Here is a tiny trained network, its code and every weight. The questions are about switching its units off for an input and a target symbol, where a switched-off unit gives its printed mean instead of its output.

import numpy as np


def w(rows, s, z=0):
    codes = np.array(rows[::2]) - 128.0
    scale = np.full(codes.shape[1], s)
    scale[-1] = z or s
    return codes * scale


def norm(h):
    return h / np.sqrt((h * h).mean(-1, keepdims=True) + 1e-5)


def f(y):
    return y / 2 * (1 + np.tanh(0.7978845608 * (y + 0.044715 * y**3)))


def softmax(a):
    e = np.exp(a - a.max(-1, keepdims=True))
    return e / e.sum(-1, keepdims=True)


def log_softmax(a):
    a = a - a.max(-1, keepdims=True)
    return a - np.log(np.exp(a).sum(-1, keepdims=True))


def net(x, mask):
    ids = ['βδστφψω'.index(c) for c in x.split()]
    T = len(ids)
    res = E[ids] + P[:T]
    u = 0
    for l in range(2):
        r = norm(res)
        for j in range(2):
            rows = slice(2 * j, 2 * j + 2)
            q, k, v = (r @ M[l][rows].T for M in (Q, K, V))
            z = softmax(np.where(np.tri(T) > 0, q @ k.T / 2**0.5, -1e9)) @ v
            o = O[l][rows]
            res = res + np.where(mask[u + j], z, o[:, -1]) @ o[:, :-1]
        u += 2
        y = f(norm(res) @ A[l][:, :-1].T + A[l][:, -1])
        res = res + np.where(mask[u : u + 4], y, B[l][:, -1]) @ B[l][:, :-1]
        u += 4
    return log_softmax(norm(res)[-1] @ U[:, :-1].T + U[:, -1])


Q, K, V, O, A, B = {}, {}, {}, {}, {}, {}
E = w([
[196,136,139,108,107,133,231,132,119,143],'β',
[125,231,165,148,72,150,73,78,101,107],'δ',
[137,40,96,104,21,85,86,153,129,112],'σ',
[167,158,136,130,124,159,237,137,75,139],'τ',
[84,129,231,53,130,89,95,143,128,136],'φ',
[162,126,69,124,138,99,250,147,217,113],'ψ',
[121,177,68,133,145,141,253,146,129,113],'ω',
],0.002)
P = w([
[208,145,112,113,116,164,183,199,105,141],'0',
[180,178,112,80,42,130,202,150,91,156],'1',
[163,110,156,183,146,73,186,106,70,80],'2',
[125,174,146,110,5,131,177,148,148,168],'3',
[176,122,123,88,155,219,105,210,155,89],'4',
[105,177,134,97,10,116,146,121,145,182],'5',
[112,110,142,145,139,63,141,32,91,93],'6',
[85,168,134,111,63,124,111,115,171,180],'7',
[127,117,105,59,135,180,75,122,129,97],'8',
[93,158,126,115,92,114,80,108,176,190],'9',
],0.0023)
Q[0] = w([
[96,172,116,128,55,136,140,150,156,254],'0.h1',
[140,124,113,113,122,151,159,135,140,142],'0.h1',
[114,118,154,192,149,67,151,75,111,114],'0.h2',
[154,99,116,133,178,152,88,134,123,103],'0.h2',
],0.021)
K[0] = w([
[103,117,139,129,102,112,7,103,126,133],'0.h1',
[102,120,144,115,142,147,129,120,104,95],'0.h1',
[166,131,132,127,145,223,119,228,168,133],'0.h2',
[177,118,93,158,125,129,224,112,106,108],'0.h2',
],0.016)
V[0] = w([
[70,4,47,131,98,105,104,189,80,138],'0.h1',
[208,175,57,227,68,156,46,94,135,87],'0.h1',
[184,45,241,95,88,101,46,143,86,159],'0.h2',
[148,15,77,102,116,24,188,179,254,124],'0.h2',
],0.0094)
O[0] = w([
[129,55,138,161,71,207,110,133,121,192,77],'0.h1',
[43,137,56,145,86,109,186,133,106,103,124],'0.h1',
[113,165,113,130,117,37,120,194,86,194,251],'0.h2',
[222,56,66,81,130,129,134,2,94,232,212],'0.h2',
],0.0043,0.0033)
A[0] = w([
[103,181,163,160,144,75,69,253,117,203,2],'0.n1',
[93,167,182,143,162,124,136,197,130,52,104],'0.n2',
[124,150,104,183,180,69,91,181,95,249,91],'0.n3',
[27,51,97,215,28,222,177,175,186,218,90],'0.n4',
],0.0082,0.0016)
B[0] = w([
[153,109,135,147,253,101,198,120,217,127,237],'0.n1',
[172,148,132,117,37,108,92,118,98,144,231],'0.n2',
[141,92,222,174,70,186,124,157,154,196,255],'0.n3',
[140,76,95,50,60,118,127,159,69,253,225],'0.n4',
],0.0071,0.0069)
Q[1] = w([
[151,178,148,144,104,153,131,176,89,89],'1.h1',
[255,177,171,98,83,190,106,33,136,65],'1.h1',
[190,162,122,116,182,134,121,78,169,78],'1.h2',
[223,212,168,98,92,125,121,29,118,80],'1.h2',
],0.011)
K[1] = w([
[98,85,104,130,164,118,145,184,91,155],'1.h1',
[139,72,141,100,90,116,110,175,121,247],'1.h1',
[178,148,146,113,144,80,128,96,126,125],'1.h2',
[191,215,147,85,87,94,117,165,70,104],'1.h2',
],0.014)
V[1] = w([
[91,83,12,149,114,129,113,73,113,144],'1.h1',
[116,96,187,152,193,91,85,173,133,153],'1.h1',
[196,182,112,117,69,250,147,109,140,75],'1.h2',
[100,145,219,94,152,190,72,167,92,130],'1.h2',
],0.0026)
O[1] = w([
[144,159,78,78,81,131,141,120,18,55,49],'1.h1',
[180,116,27,173,94,153,200,118,123,182,8],'1.h1',
[163,154,190,122,104,37,6,121,63,111,254],'1.h2',
[125,145,89,128,119,149,183,97,148,124,73],'1.h2',
],0.0012,0.0009)
A[1] = w([
[16,186,103,173,145,104,162,202,144,37,97],'1.n1',
[150,137,111,69,173,89,132,121,102,121,111],'1.n2',
[79,75,89,114,69,138,146,166,58,254,50],'1.n3',
[74,115,151,156,144,214,135,113,147,55,2],'1.n4',
],0.017,0.001)
B[1] = w([
[30,167,2,223,83,104,187,12,240,125,182],'1.n1',
[68,142,121,186,157,144,74,198,95,109,142],'1.n2',
[68,60,53,26,44,151,162,202,125,207,251],'1.n3',
[56,110,191,64,148,142,200,139,82,51,154],'1.n4',
],0.0075,0.022)
U = w([
[64,152,106,195,201,142,30,214,53,105,135],'β',
[53,187,56,203,88,91,166,64,209,104,107],'δ',
[92,74,73,58,58,141,143,191,110,226,176],'σ',
[212,206,180,124,29,99,63,120,83,94,119],'τ',
[184,133,215,176,198,87,165,170,212,190,156],'φ',
[202,80,62,139,204,187,82,3,95,141,2],'ψ',
[68,112,203,63,162,169,198,95,85,34,152],'ω',
],0.0041,0.00075)

Each question gives the input, a string of symbols that net reads in full, and the target symbol t.
The units are the heads (2 rows each of Q, K, V and O) and the neurons (one row each of A and B). Each row of codes is followed by its name. A weight is (code - 128) times the scale printed after its matrix; where a second scale follows, it is the last column's (O, A, B and U).
mask holds one flag per unit, layer by layer, with each layer's heads first. A switched-off unit (its flag False) gives its mean, the last column of its rows in O or B, instead of its output. The means were averaged over made-up inputs and are rounded, as every weight is.
A unit's drop is (log p(t) with every unit on - log p(t) with that unit switched off) / (log p(t) with every unit on - log p(t) with every unit switched off).
The circuit of an input: a set's keep is (log p(t) with only the set's units on - log p(t) with every unit switched off) / (log p(t) with every unit on - log p(t) with every unit switched off). Starting from all 12 units, units are removed one at a time, each time the one whose removal leaves the highest keep (on an exact tie, the one counted first), for as long as the keep stays at least 0.8.
circuit, biggest first: the units of the circuit, biggest drop first
k most important neurons: the k neurons with the biggest drops, biggest first
k most important neurons of layer l: the k neurons of layer l with the biggest drops, biggest first
heads that matter: for each layer, one digit per head in row order, 1 if its drop is at least 0.15 and else 0, layers parted by /
input ω ω δ ω ψ ω ψ ω σ, target ψ: circuit, biggest first -> (0.h2; 1.n3; 0.n4)
input σ φ ψ σ δ, target ψ: heads that matter -> 01 / 00
input φ δ ω δ σ τ ω σ δ, target ω: circuit, biggest first -> (0.h2; 1.n4; 1.n3)
input ψ ω ψ, target ψ: 3 most important neurons -> (1.n3; 0.n4; 1.n1)
input σ σ φ ω δ τ, target δ: heads that matter -> 10 / 00
input φ ω τ δ σ, target τ: heads that matter -> 11 / 00
input φ τ τ τ β, target τ: 3 most important neurons -> (0.n2; 1.n3; 0.n4)
input τ σ ω φ ω δ ψ ω ω, target ψ: circuit, biggest first -> (0.h2; 1.n3; 0.n4)
input β σ τ, target β: 2 most important neurons -> (0.n3; 1.n2)
input σ φ ψ δ ω δ β ω ψ, target β: 2 most important neurons of layer 1 -> (1.n2; 1.n3)
input τ φ β β, target φ: heads that matter -> 00 / 00
input ψ ω δ φ δ β, target δ: circuit, biggest first -> (0.h1; 0.n4; 1.n3)
input β β ω, target β: 2 most important neurons -> (0.n3; 1.n2)
input ω φ τ, target ω: circuit, biggest first -> (0.h2; 1.n4; 1.n3; 0.n4)
input σ σ δ τ τ ω ω ω ω β, target δ: heads that matter -> 00 / 00
input δ β ω ω σ σ τ β σ, target τ: heads that matter -> 01 / 00
input δ φ σ δ β ω ψ τ, target δ: heads that matter -> 00 / 00
input ψ ω β ω ψ ψ ω ψ, target ψ: heads that matter -> 01 / 00
input σ ω τ τ φ, target τ: 3 most important neurons -> (0.n2; 1.n3; 1.n1)
input β δ τ φ ω ω ω ω, target φ: 2 most important neurons of layer 1 -> (1.n3; 1.n1)
input τ ω ψ β β, target ψ: 2 most important neurons of layer 0 -> (0.n4; 0.n3)
input β ω σ, target β: 3 most important neurons -> (0.n3; 1.n2; 0.n4)
input τ φ ω τ σ φ, target φ: 2 most important neurons -> (0.n1; 1.n3)
input τ ω β ω, target ω: 3 most important neurons of layer 1 -> (1.n3; 1.n4; 1.n1)
input τ τ τ β, target β: heads that matter -> 10 / 00
